In the rows, 128 means zero.
Rows near named flat spaces through zero (a row that begins with a name and a colon came from that space):
j907-j774: [166  95 157 116 131 143 182  92 144  84 124  70 177 147 102 111 155 113
 124 130 121 127 157]
j84-j791: [ 84 163 127  70 143 137 150 109 147 134  91  94 128  85 162 142  97 156
 151 118 141 144 148]
j715-j271: [ 66  92 140  74 207 147 127 131 101 113  88 127  72 139 108 124 134 117
 149 130 185 135 106]
[133  96 167 135 109 117 149 162 110 126 114 141 109 145  96 144 125 119
 144 123 118 118 132] : j84-j791
[144 134 120 122  96 139  84 118 146 132 131 139 109 105 140 107 151 140
 165 156 141 120 100] : j907-j774
j907-j774: [126  71 122 126 130  97 120 139 169  78 172 142  98 130 142 175 136 173
  88 125 101 169 133]
j84-j791: [112  89 178 115 139 127 163 179 133 130  62 166 111 126 112 148 118 107
 148 134 101 127 102]
[183  88 134 200 121 119 113 203  87 116 129 130  89 188  45 153 168 100
 107 152 129  94 139] : j84-j791
j459-j491: [105 153 143 113 137 114 145 139 107 109 123  87 119 140  94  91 109 165
  95  50 117  87 192]
[148 120 145 119 131 113 119 126 151  89 144 115 153 115 140 121 145 174
  95 152  63 152 105] : j907-j774
[ 63 100  57 156 161 111 111 102 116 204  98 123 187  80 114 131 106 142
 119 140  78 141 148] : j459-j491
[146 149 166 153 148 144  94 169 126 109 157 113  89 149 137  76 129 145
  71 127 168 123 108] : j459-j491
[108 153  85 192 124  96 174 154 134 101 110 125  84 147 173 156 129 120
  79  99 113 181 101] : j907-j774
[136 119 171 138 139 132 131 114 113 163 109 120 143 153 101 117  97  84
 149 102 159 116 167] : j907-j774
j726-j242: [117 140 115 156 156 106  78 121 164 149  89 100 127 147 147 135 104 137
 108 100 148 142 107]
[181 166 128 188  53 120 151 125 143 152 172 121 186 115 153 133 127 157
  88 134  72 120 146] : j715-j271
j437-j56: [134 110 136 145  88 150 153 123 146  65 129  84  92 156 112 113 159 112
 109 158 109 167 116]
[107 128 140 131 115 107 103 130 109 138 120 144 126 131 155  67 137 116
 146 150 151 149 100] : j907-j774
[170 135 110 137 104 118 120 136 133 110 120 125 109 167 131  97 131 134
 130 204 156 115 113] : j437-j56
j459-j491: [148 139 150 116 126 130 127 121 123 148 124 129 130 121 136 126 103 136
 130 123 128 128 100]
[146 166 115 222 160  81  97 170 128 160 117 119 158   8 149 155  62 162
  40  51  30 160  97] : j907-j774
[131 157 103 116 129 139 118  75 140 134 158 112 152 111 151 105 124 140
 118 112 135 134 133] : j84-j791
[157 115 106 120 126  91 118 144 127 163  97 150 118 164 163 113 113 118
 159 153 194 121 111] : j437-j56
[174 179 120 185 166 126 135 126 135 164 105  99 157  62 130 132  91 107
 100  79  83 108 119] : j907-j774
[141  74 187 148 121 129 135 164 121 124 110 210  96 145  89 148 131 103
 131 141  75 132  98] : j84-j791
[128 114 114 121 147 175 137 100 186 144  95 146 116 129  60 143 110 166
 132 144 128 130  92] : j726-j242
[129 124  99 156 149 129 155 145 135 123 144 123 111 124 122 183 108 141
  98 104 100 122 144] : j907-j774
[137 126 127  60 133 133 194 119  63 112  88 135 201 202 153 149 176  90
 167  97 102 109 109] : j459-j491
[ 87 122 158  58 140 154 102 157 136 116 160 169 131 159  96 169 171 191
 119 161 120 119 111] : j907-j774
j437-j56: [104 169 119 124 117 156 119 107 135 111 134 101 125 101  94 123 149 162
 133 154 106 139 126]
[122 114 134 142 108 153 142  99 145  57 108  90  82 169 120  98 143 111
 120 129  98 165 121] : j437-j56
[214 200 122 219   4  92 174 134 171 185 209 132 225 100 196 115 142 149
  60 139  20 119 134] : j715-j271
[140  88 152 139 125  77 104 116 134 116 142 115 148 107 160  67 131 144
 100 165 112 179  93] : j907-j774
[142 133 153 156 125  88 112 122 108 120 141  98 140 119 155 121 148 110
 113 122 135 130 157] : j726-j242
[163 116 147 149 114 118 111 101 125 201  89 155 129  97 172 124  84 132
 144 181 134 151  90] : j459-j491
[125 130 106 144 147 110  70 136 203 135 116 102 121 161 120 151  63 125
 102  97 150 138  95] : j726-j242
j715-j271: [ 87 109 126  96 148 168 131 143  49  89  83 137 105 134  82 173 121 156
 149 145 145 124 137]
[136 120 148 119 121 109 137 134 133 104 156 132 147 140 127 131 136 117
 111 146 102 116 120] : j437-j56
[113 145 156 163 175 106 164 130 119 143 111 120 155 140 124 136  88 119
  99  86 112 155 140] : j907-j774
[117 146 120 121 116 145 146 125 110 141 121 141 113 157 130 137 131 100
 153 127 158 108 143] : j907-j774
[140 105 132 119 166 114  64 111 122 133 100  90 105 145 174 170 137 127
 180 121 186 177 109] : j726-j242
[101 100  89 103 169 139 130 153 100 158 151 157 190 129 144 120 192  94
 106 145 105 145  75] : j459-j491
[155  90 133 156 134 135 106 130 129 115 156 179 109 167 109 114 143 113
 113 127 120 125 104] : j84-j791
[149 139  81 164 112 137 134 126 142 127 128 112 112 105 152 144 128 117
 122 109 118 136 116] : j907-j774
[129 149 111 214  89 123 100 106 195  66 120 112  27  85  99 159 123 132
 141 151 181 142 214] : j459-j491
[154 149 103 113  80 110  98 122 136 104 127 108 146 156 122  83 143 148
 130 207 166  92 101] : j437-j56

Rows near named flat spaces through zero:
j745j343: [118  98 110 137 142 141 118 123 115 137 126 124 126 135 128 127 121 111
  99 116  94 129 121]
j783j36: [117 135  96 115 161 142 147 154 120 122 125 189 213 132 150 144 132 130
 176  39 174  77 148]
j627j682: [150 139  97 142 107 120 186  64 131 130 156  73 140  98 184 136 102 163
 158 146 157 159  90]
j390j667: [ 82 117 175 102 146 136  75  29 120 180 145 194 183  52  99 132 110 165
 120 137 128 153 168]
[125 120 154 141 145 118 142 143 108 134 145 125 109 111 131 142 139 130
 150  96 101  94 145] : j627j682
[169 161  33 139  68 122 148 105  72  81  40  79  92  83 197 224 126 127
  68 130 158 142 126] : j390j667
j864j973: [127 130 152 124 128 104  89 189 160 138 126 130 169 142  81 135  92  79
 169 100 184  91 174]
[ 70 108 162 162  95  99 122 110 111  64 149 129  69  85 116  88 141 106
 115  84  86 143 170] : j783j36
j651j612: [145 161 175 118 127 114 135 106 141 123 112 153 136 116 105 134 133 129
 126 127  88 132 100]
j390j667: [158 134  66 127  98 153  89 140  86  89 103 169  94 127 175 164 117 143
 100 170  97 166  98]
[129 139 115  92 130 149  73  97  98 144  75 140 161  40 118 121  98 165
  73 120 154 146 142] : j390j667
[157 162 179 120 144 100 164 153 156 136 162 141  93 151 107 143  68 125
 179 111 185 104 152] : j864j973
[ 95 138 103 181 167 155 207 165 101 161 178 116  97 108  91 104 117  96
  97 128 110 203 153] : j864j973
j550j48: [110 135 147 149 128 117  97 132 145 108 118 136 154 125 130 117 114 139
 131 126 133 104 158]
[141 118 115 151 146 166 210 122 112 145 165 144  84 100 131 141 119 149
 105 154 109 170 119] : j864j973
j783j36: [150 145 116 113 112 139 116 139 129 127 134 105 153 119 117 126 132 136
 144  72 111 103 112]
j154j657: [142 130 140  91 173 153 145 117 104 121 139 125 138 116 142 119 112 117
 135 144 113 120 125]
[202 178  73 137 188 127 115 152 126 205 104 174 204 152 100 134  29 131
 142 146 142 113  91] : j783j36
[ 81 127 155 129 137  87 111  82  90 107 138 139  82  90  97  67 107 123
  96  89 105 122 134] : j783j36
[150 145 149  93 118  95  83 108 144 113  88 136 152 156 124 136 131 138
 158 119 149  78 108] : j864j973
[131 104 123 123  96 140 136 139 101 145 129 139 130 139 179 124 132 161
 125 167 139  98 116] : j745j343
j550j48: [157  68  94 117 205 178 184 114  42 138 110 144  76  85 140 162 178 167
  60 122 109 147 103]
[119 179 170 123 125 108 151 132 116 135 107 157 124 101 104 116 130 133
 135 142 101 128 122] : j651j612
j745j343: [133 150 116 148 208 141 121 101 127 140 134 115  67 130  64 148 153  94
 164  89 123 133 121]
[135 108 127 131 142 113 117  99 163 143 157 150 168  95 113 126 115 150
 132 108 141 120 156] : j390j667
[156 121 117 151 140  99 120 215  88 156 136 117  86 141 111 155 118 119
 100 187 173 131 246] : j651j612
[113 140 140  90 114 125 140  74 141 111 122 150 159 130 122 108 130 130
 153 102  83 134  41] : j651j612
[130 121 141 180 106 144 147 146 187 113 182 178 158 135 158 154 114 143
 182 157  93 113 171] : j390j667
[132 111 124 124 123 140 131 122 133 127 125 125 141 123 134 118 130 144
 130 115 128 131  99] : j651j612
[101  90 134 114 128 163  93 124 117 145 122 161 105  60 118 168 234  54
 122  76  83 125 133] : j154j657
j651j612: [118 131  84 135 125 135 126 131 142 130 151 119 136 137 138 137 141 134
 127 119 139 132 138]

Rows near named flat spaces through zero:
j367-j274: [ 63 179  85 185  93 139 192  87 117 125 136 155  41  88 104 124 138 162
  89 128 170 216 185]
j28-j634: [143 101 109  61 162 110 126 144  76  61 202 126 117 133 179 176 161 184
 208  88 166  73 102]
j649-j505: [109 133 124 131 108 124 135 132 112 107 146 125 110 127 149 121 140 135
 124 130 105 142 142]
j786-j923: [129 156  87  47 169 153 187  64 126  45 130 119 163 122 155 157 242 160
  94 120 150  76 112]
[ 73 121 149 112 105 128 112 140 118  82  98 103 108 146 130 115 129  67
  87 117 181  77 123] : j649-j505
j28-j634: [120 126 138 131  82 105 136 149 180 109 159 146 134 131 147 130 136 126
 135 140 143 117 121]
j245-j159: [ 72 196 116 153 114  99 193 135 136 165 143 157 166 122  81 163 139  93
 126 190 148 119  82]
[179  89 154 131 161 131 141 177 136 129 143  89  82 197 110 131 189  86
 185  60  81 109 123] : j245-j159
j582-j71: [133 138 144 102 108 110 154 107 153 110 145 178 101 164 136 131 146 103
 129 149 142  66 121]
[122 146 132 175 107 134 133 112 126 136 148 127  86 149 133 137 131 160
 106 151 104 180 155] : j367-j274
[113 123 159 134 124  88 147 127 163 114 114 121 117 136 126 118 152 123
 103 130 120 136 148] : j367-j274
[ 73 127 127  74 124 106  85 153 176  77 144 111  70 149 123 149 109 155
 104 182 170 145 150] : j245-j159
j780-j698: [137 139 111 130 154 148 154 106 150 137 114 138  97  98 111 116 132 136
 123 131 166 160 124]
[104 158  78  98 161 134 183 108 154 112 109 128  72  96 108 133 150  85
 116 137 213 181 127] : j780-j698
[119 130 106 127 166  69 146 124 106 174 122  92 164 158 106 136 120 140
 108  82 150 162 144] : j28-j634
j367-j274: [130 172 117 155  90 125  88 135 134 161 135 118 121 180 127 133 106 181
 130 138  72 124  82]
j361-j502: [128 109 105 163 150 168  93 125 145 165 144 124 104 139  95 138 180 120
  96 162 156 132 114]

Rows near named flat spaces through zero (a row that begins with a name and a colon came from that space):
j734-j136: [156 164 132 142 115 135 133  76 114 109 144 189 140  97 107 133 108 115
 117  83  94 152 141]
[113 112 153 144 135 119 155  69  68 127 191 111 145 154 205 161  68  99
 125 138 116 160 171] : j734-j136
j844-j802: [145 118 118 154 133 188 170 181 157 126  85  91  72  44 107 141 100 171
 174  46 128 131 167]
j844-j802: [105 141 139  94 141  92 149 144  91 120 131 127 102 149 130 147 152 136
 153 174  95 117 169]
j703-j40: [130 134 131 187 130 114 140 138 134 112 122 101 133 110 120 107 122 114
 103 178 125 138 109]
j342-j851: [152  98 100 109  91  83 157 140 130 170 129 132 127  89  81  99 111 114
 142 146 162 110 186]
j319-j887: [ 71 169  95  88 149 167 134 158 129 103 130  82 142 165 132  49 121 115
 133 112 169 162 220]
j70-j696: [133 132 149 129 112 120  98 129 107 116 144  92 118 133 105 156 118 163
 139 229 125 115 122]
j440-j135: [162 118  62 163 121  96 132 154 166 156 175 128 150  74 175 136 102  50
 130 191 176 169  62]
j703-j40: [144 128  85  35 119 150 124 120 137 132 167 125 108 120 158 171 119 119
 156  47 133 105 180]
[129 182 141 110 104  94 117 142 114 153 153  74 103  72 125 144 199 148
 114 222 185  94 129] : j70-j696
j734-j136: [166  66 158 152 104  95 118 103 168 129 104 117  89  77 122 135 133  97
  98 155 125 169 173]
[168 153 161 128 102 107 148 119 181 134 114 164  92  93 167 147 145 133
 115  98  79 115 145] : j440-j135
j100-j514: [164 112 109 125 206 106 185 133 169 107 111 122 154 133 119 158  84  96
 121 142  82 157  81]
j342-j851: [126 129 110 159 138 150  72  95 111  76  98 165 129 164 113 120 208 159
 128 141 170 194 112]
[ 77 197  94 101 158 168 110 128  81 106 173  79 180 161 137 156 124 185
 178 213 151  94  98] : j734-j136
[120 118 124 116 141 136 138 162 153 148  65 146 129 119  70  85 169 117
 142  99 119 121 123] : j734-j136
[ 75 167 133  80  88  77 146 146  94  88 142 180 141 186 118 123 163  87
 121 156 124 110 125] : j844-j802
[119 152 177 131 167 124  94 133 134 155  84 139 147 144 104 100  80 129
 179 121 121 124 106] : j100-j514
j528-j751: [124 155 107 128 147 140 143 112 131 214 146 138 122 104 147 173 137 156
 194 139 133 170 119]
[ 93 128 114  98  89  99 119  76 129 153  77 152 126 154 182  77 101 144
 134 126 127 137 141] : j100-j514
[163 140 154 118 171 106 115 108 182  92 168 177 132 135 151 185  97 115
  39 123  95  98 222] : j440-j135

Rows near named flat spaces through zero (a row that begins with a name and a colon came from that space):
j314-j470: [132 167 113 100 133 145 146 123 141 141 114 130 146 123  95 117 129 118
 131 150 150 141 123]
j133-j22: [157  64 168 167 116  98 144 123 137 160 135 136 149 141  79 133 133 130
 144 114 170 158 130]
j109-j255: [151 110 118 142 120 142 129 153 120 129 158  94 154 132 130 140 130 117
 135 144 146 122 132]
[ 74 171 124 142 125 145 141 155 168 147 153 137 148 126 136 113 152 134
 112 158 150 120 170] : j109-j255
j854-j328: [169 147 149 129  94 124 155 155 131  88 165 124 135 130  89  86 108 145
 103  53 103 107 112]
j578-j251: [147 149 139 109 154 153  32 116 108  75 170  59 125 142 144 135 169 177
 142  74 155  93 175]
[111 180 143 124 133 161  60 136 184 109  85 166 171  45 150 188 182 108
 143 130  81 134 188] : j133-j22
j133-j22: [ 91 186 157  56 160 127 116 157 168 112  95 124 140  83 135 155 100 109
 115  92 109 111 174]
[198  61 111 167 133 183 138 100 105 139 123  77 149  86 117 155  52 103
 153 152 114 140 144] : j109-j255
j128-j928: [129 130 114 116 129 143 133 136 130 136 128 135 110 103 133 123 125 132
 163 118 136 127 109]
[ 98 102 102 114 149 144 111  68 162 151 117 112 136 114 124 145 121  80
 145 178 157 126 123] : j854-j328
j128-j928: [126 133  95 103 136 156 146 144 126 152 142 144  78  84 150 122 122 141
 191 117 135 126  91]
[131 129 117 117 133 141 137 136 131 140 133 141 106 107 134 124 129 133
 155 119 129 128 114] : j128-j928
[ 90 134 184 220 120 125 105 124 123 112 137 132 151  88 138  92 151 162
 105 146  89 156  85] : j133-j22
j68-j321: [125  73 202 123 110  43  59 196 184 241  92 120  87 120 200 202  51 206
 109 116  57 182 137]
[124 123 146 144 125 115 116 124 132 120 119 115 154 153 122 137 129 124
  96 138 128 126 150] : j128-j928
[202  90  76 128  99 102 136 121 129 159 140 115 117 162 106 156 153  96
 181 160 178 108 143] : j133-j22
[133 150  96 136 138 163 153 111 106  84 146 123 143 130 103  97 155 103
 132 136 158 112 121] : j68-j321
[147 132 110 129 123 147  90 119 139 127 118 156 142 109 137 159 158 114
 154 126 120 142 160] : j133-j22
[ 49 159 127 184 139 153 135 190 157 170 128 131 150 142 102 117 122 168
  90  55 113 148 136] : j854-j328
[141 127 141 114 138 121 109 108  73 133 109 137 117 137 179 160 160 154
 140 189 130 143 137] : j854-j328
[125 130 102 103 136 146 139 139 128 142 137 144  91  88 142 124 128 133
 171 117 136 127  96] : j128-j928
j624-j574: [103 159  77 105 129 113 127 166  94 114 133 142 103 127 150  72 142 151
 116 135  90  80 125]
j89-j568: [127 164 130 121  90 141  86  53 126 138  99 128 131  90 115 116 128 154
 169 114  68 179 130]
[103 124 140 111 119 111 131 118  98 141  92 103 147 129 155 113 132 171
 132 132 116 110 121] : j624-j574
j624-j574: [ 82 102 205 125 122 127 109 148 109 131 126  89 210 131 200 136  95 159
 129 167 118 114 106]
[ 73 121 151 123 118 151 137  95 131 190  96 108 132 133 162 152 146 133
 137 120 109  84 146] : j89-j568
j109-j255: [161 158 143 130 122 105 115  81 168 132  64 149  80 172 135 116 124 146
 131  82 142 101  75]
[ 64 134 123 114 114 117 117 100 149  74 176  95 127 101 134 123 175 109
 144 121 131 190 163] : j578-j251
